Below are the code and all the weights of a small trained network. Each question names an input and a class and asks about switching units off, where a switched-off unit gives its printed mean instead of its output.

import numpy as np


def w(rows, s, z=0):
    codes = np.array(rows[::2]) - 128.0
    scale = np.full(codes.shape[1], s)
    scale[-1] = z or s
    return codes * scale


def norm(h):
    return h / np.sqrt((h * h).mean(-1, keepdims=True) + 1e-5)


def f(y):
    return y / 2 * (1 + np.tanh(0.7978845608 * (y + 0.044715 * y**3)))


def log_softmax(a):
    a = a - a.max(-1, keepdims=True)
    return a - np.log(np.exp(a).sum(-1, keepdims=True))


def net(x, mask):
    res = np.array(x, float).reshape(1, 4) / 4 @ E
    u = 0
    for l in range(2):
        y = f(norm(res) @ A[l][:, :-1].T + A[l][:, -1])
        res = res + np.where(mask[u : u + 7], y, B[l][:, -1]) @ B[l][:, :-1]
        u += 7
    return log_softmax(norm(res)[-1] @ U[:, :-1].T + U[:, -1])


A, B = {}, {}
E = w([
[98,145,105,87,218,101,98,94],'x0',
[109,146,143,125,120,110,143,128],'x1',
[127,151,5,121,117,101,145,126],'x2',
[131,42,141,162,156,60,159,141],'x3',
],0.016)
A[0] = w([
[114,40,148,141,234,35,144,124,97],'L0N1',
[106,44,49,148,158,23,157,129,130],'L0N2',
[142,6,131,167,117,44,181,134,2],'L0N3',
[112,180,127,115,235,134,111,107,7],'L0N4',
[104,138,42,121,154,89,116,117,74],'L0N5',
[104,119,181,144,101,163,96,125,65],'L0N6',
[134,54,121,158,84,97,151,130,42],'L0N7',
],0.017,0.0039)
B[0] = w([
[40,2,86,178,95,78,105,10,250],'L0N1',
[236,148,148,157,124,189,235,156,239],'L0N2',
[94,209,156,47,213,139,102,182,230],'L0N3',
[120,165,178,81,174,119,96,212,182],'L0N4',
[160,207,49,103,148,87,141,155,196],'L0N5',
[211,112,139,134,185,146,137,141,168],'L0N6',
[115,218,129,93,92,143,68,155,177],'L0N7',
],0.016,0.017)
A[1] = w([
[146,137,39,166,80,142,218,39,10],'L1N1',
[188,103,214,153,76,196,137,105,6],'L1N2',
[67,117,219,81,157,149,40,143,43],'L1N3',
[156,191,118,106,147,156,164,183,93],'L1N4',
[68,137,58,160,5,154,121,95,116],'L1N5',
[121,199,78,113,58,131,138,173,166],'L1N6',
[209,142,136,151,86,180,160,123,185],'L1N7',
],0.019,0.0019)
B[1] = w([
[155,118,216,139,77,140,50,240,200],'L1N1',
[91,182,135,79,172,144,159,115,173],'L1N2',
[252,135,104,182,66,128,169,224,234],'L1N3',
[96,119,134,105,159,117,120,58,254],'L1N4',
[167,102,78,158,100,61,125,172,150],'L1N5',
[74,80,160,145,132,172,158,54,217],'L1N6',
[78,116,71,134,111,94,87,94,201],'L1N7',
],0.02,0.017)
U = w([
[77,251,93,72,184,197,158,36,17],'0',
[247,163,139,157,166,128,159,243,254],'1',
[31,42,94,210,29,130,96,66,116],'2',
],0.011,0.0005)

Each question gives the input, the list of numbers given to net, and the class t.
The units are the neurons (one row each of A and B). Each row of codes is followed by its name. A weight is (code - 128) times the scale printed after its matrix; where a second scale follows, it is the last column's (A, B and U).
mask holds one flag per neuron, layer by layer. A switched-off neuron (its flag False) gives its mean, the last column of its row in B, instead of its output. The means were averaged over made-up inputs and are rounded, as every weight is.
A unit's drop is (log p(t) with every unit on - log p(t) with that unit switched off) / (log p(t) with every unit on - log p(t) with every unit switched off).
The circuit of an input: a set's keep is (log p(t) with only the set's units on - log p(t) with every unit switched off) / (log p(t) with every unit on - log p(t) with every unit switched off). Starting from the 12 units with the biggest drops (on a tie, the unit counted first), units are removed one at a time, each time the one whose removal leaves the highest keep (on an exact tie, the one counted first), for as long as the keep stays at least 0.8.
circuit, biggest first: the units of the circuit, biggest drop first
most important unit: the unit with the biggest drop
k most important neurons: the k neurons with the biggest drops, biggest first
top k neurons in layer l: the k neurons of layer l with the biggest drops, biggest first
input [-8,-8,3,-8], class 2: 2 most important neurons : (L0N3; L0N1)
input [6,7,-7,4], class 2: most important neuron : (L0N1)
input [-2,1,-8,-8], class 0: 3 most important neurons : (L0N3; L1N2; L0N4)
input [6,5,7,1], class 1: 2 most important neurons : (L0N7; L1N1)
input [3,-8,0,6], class 2: 3 most important neurons : (L0N1; L1N3; L0N6)
input [-1,-6,0,-1], class 0: 2 most important neurons : (L0N1; L0N3)
input [-6,-4,6,-8], class 2: 2 most important neurons : (L0N3; L0N1)
input [-7,2,-1,-5], class 0: 2 most important neurons : (L0N1; L1N2)
input [-1,4,-7,-3], class 0: 4 most important neurons : (L1N2; L0N3; L0N4; L0N6)
input [1,2,0,4], class 2: top 2 neurons in layer 0 : (L0N1; L0N5)
input [5,-1,0,-8], class 1: circuit, biggest first : (L0N4; L1N3)
input [-1,2,6,8], class 0: 2 most important neurons : (L0N3; L0N7)
input [-2,-3,1,-4], class 2: 2 most important neurons : (L0N3; L0N2)
input [-8,8,-6,-7], class 0: most important unit : L1N2
input [5,7,7,1], class 1: top 2 neurons in layer 1 : (L1N1; L1N2)
input [3,-1,0,-4], class 1: top 2 neurons in layer 0 : (L0N4; L0N2)
input [-8,-3,1,4], class 0: top 3 neurons in layer 1 : (L1N4; L1N1; L1N6)
input [-8,8,6,-5], class 2: top 2 neurons in layer 0 : (L0N1; L0N3)
input [-6,0,3,8], class 0: top 2 neurons in layer 0 : (L0N3; L0N2)
input [5,7,-3,4], class 2: circuit, biggest first : (L0N1)
input [5,3,-6,1], class 2: top 3 neurons in layer 0 : (L0N1; L0N3; L0N7)
